Here is a tiny trained network, its code and every weight. The questions are about switching its units off for an input and a class, where a switched-off unit gives its printed mean instead of its output.

import numpy as np


def w(rows, s, z=0):
    codes = np.array(rows[::2]) - 128.0
    scale = np.full(codes.shape[1], s)
    scale[-1] = z or s
    return codes * scale


def f(y):
    return y / 2 * (1 + np.tanh(0.7978845608 * (y + 0.044715 * y**3)))


def log_softmax(a):
    a = a - a.max(-1, keepdims=True)
    return a - np.log(np.exp(a).sum(-1, keepdims=True))


def net(x, mask):
    res = np.array(x, float).reshape(1, 7) / 4 @ E
    y = f(res @ A[0][:, :-1].T + A[0][:, -1])
    res = res + np.where(mask, y, B[0][:, -1]) @ B[0][:, :-1]
    return log_softmax(res[-1] @ U[:, :-1].T + U[:, -1])


A, B = {}, {}
E = w([
[210,63,129,96,140],'x0',
[131,56,62,83,71],'x1',
[254,74,184,81,72],'x2',
[218,88,123,197,116],'x3',
[77,91,114,73,41],'x4',
[138,56,229,153,121],'x5',
[163,156,72,129,127],'x6',
],0.0087)
A[0] = w([
[35,90,205,196,133,168],'N1',
[149,193,170,207,247,254],'N2',
[119,152,52,141,151,160],'N3',
[124,172,115,151,9,137],'N4',
[67,89,100,139,107,184],'N5',
[186,28,138,120,114,108],'N6',
[106,152,153,75,98,107],'N7',
[224,91,150,185,151,245],'N8',
[105,205,68,64,144,224],'N9',
[85,175,47,210,159,199],'N10',
[165,44,116,134,152,180],'N11',
[115,108,105,131,38,198],'N12',
[98,115,125,89,97,208],'N13',
[64,102,131,102,54,232],'N14',
[197,111,115,135,70,143],'N15',
[166,67,121,96,67,153],'N16',
[83,128,46,176,204,100],'N17',
[133,186,155,159,40,225],'N18',
],0.013,0.0046)
B[0] = w([
[31,70,133,74,254,195],'N1',
[190,184,214,88,246,250],'N2',
[126,139,173,147,111,172],'N3',
[109,98,150,108,196,156],'N4',
[156,109,185,157,131,160],'N5',
[223,158,120,137,105,204],'N6',
[69,135,99,86,116,150],'N7',
[195,117,221,105,124,227],'N8',
[40,129,191,145,97,203],'N9',
[132,176,208,137,117,210],'N10',
[229,173,151,166,146,182],'N11',
[176,77,156,44,205,171],'N12',
[95,74,133,84,165,164],'N13',
[101,81,168,77,136,188],'N14',
[171,73,129,89,106,181],'N15',
[234,100,133,101,81,192],'N16',
[114,171,161,253,78,186],'N17',
[110,13,120,103,160,158],'N18',
],0.0081,0.017)
U = w([
[42,4,110,113,177,219],'0',
[128,125,235,106,206,210],'1',
[77,196,160,204,49,2],'2',
[153,197,78,131,84,34],'3',
[197,81,94,119,48,163],'4',
[62,132,83,34,58,153],'5',
[91,94,30,161,199,10],'6',
[111,185,2,153,170,43],'7',
],0.0092,0.0039)

Each question gives the input, the list of numbers given to net, and the class t.
The units are the neurons (one row each of A and B). Each row of codes is followed by its name. A weight is (code - 128) times the scale printed after its matrix; where a second scale follows, it is the last column's (A, B and U).
mask holds one flag per neuron, in row order. A switched-off neuron (its flag False) gives its mean, the last column of its row in B, instead of its output. The means were averaged over made-up inputs and are rounded, as every weight is.
A unit's drop is (log p(t) with every unit on - log p(t) with that unit switched off) / (log p(t) with every unit on - log p(t) with every unit switched off).
The circuit of an input: a set's keep is (log p(t) with only the set's units on - log p(t) with every unit switched off) / (log p(t) with every unit on - log p(t) with every unit switched off). Starting from the 12 units with the biggest drops (on a tie, the unit counted first), units are removed one at a time, each time the one whose removal leaves the highest keep (on an exact tie, the one counted first), for as long as the keep stays at least 0.8.
circuit, biggest first: the units of the circuit, biggest drop first
k most important neurons: the k neurons with the biggest drops, biggest first
drop when u is switched off: that unit's drop, to one decimal
input [-7,-6,-5,-4,4,-6,2], class 2: circuit, biggest first	[N17]
input [5,8,-6,7,5,8,0], class 4: circuit, biggest first	[N2; N16]
input [-6,7,6,4,8,-8,7], class 0: circuit, biggest first	[N4; N2; N18]
input [-1,4,-8,4,4,6,1], class 0: circuit, biggest first	[N2; N8]
input [-4,6,8,-5,-4,-7,1], class 5: 2 most important neurons	[N2; N1]
input [-3,2,-1,3,7,-5,7], class 0: 2 most important neurons	[N2; N8]
input [2,-4,5,3,7,-8,-8], class 4: 3 most important neurons	[N2; N1; N16]
input [3,-6,-6,-8,5,6,1], class 0: 2 most important neurons	[N1; N8]
input [2,4,-8,4,6,-4,7], class 2: drop when N17 is switched off	0.4
input [-1,-2,7,-2,6,-5,6], class 0: drop when N4 is switched off	0.1
input [-3,-2,-1,-8,-4,-7,0], class 2: drop when N17 is switched off	0.2
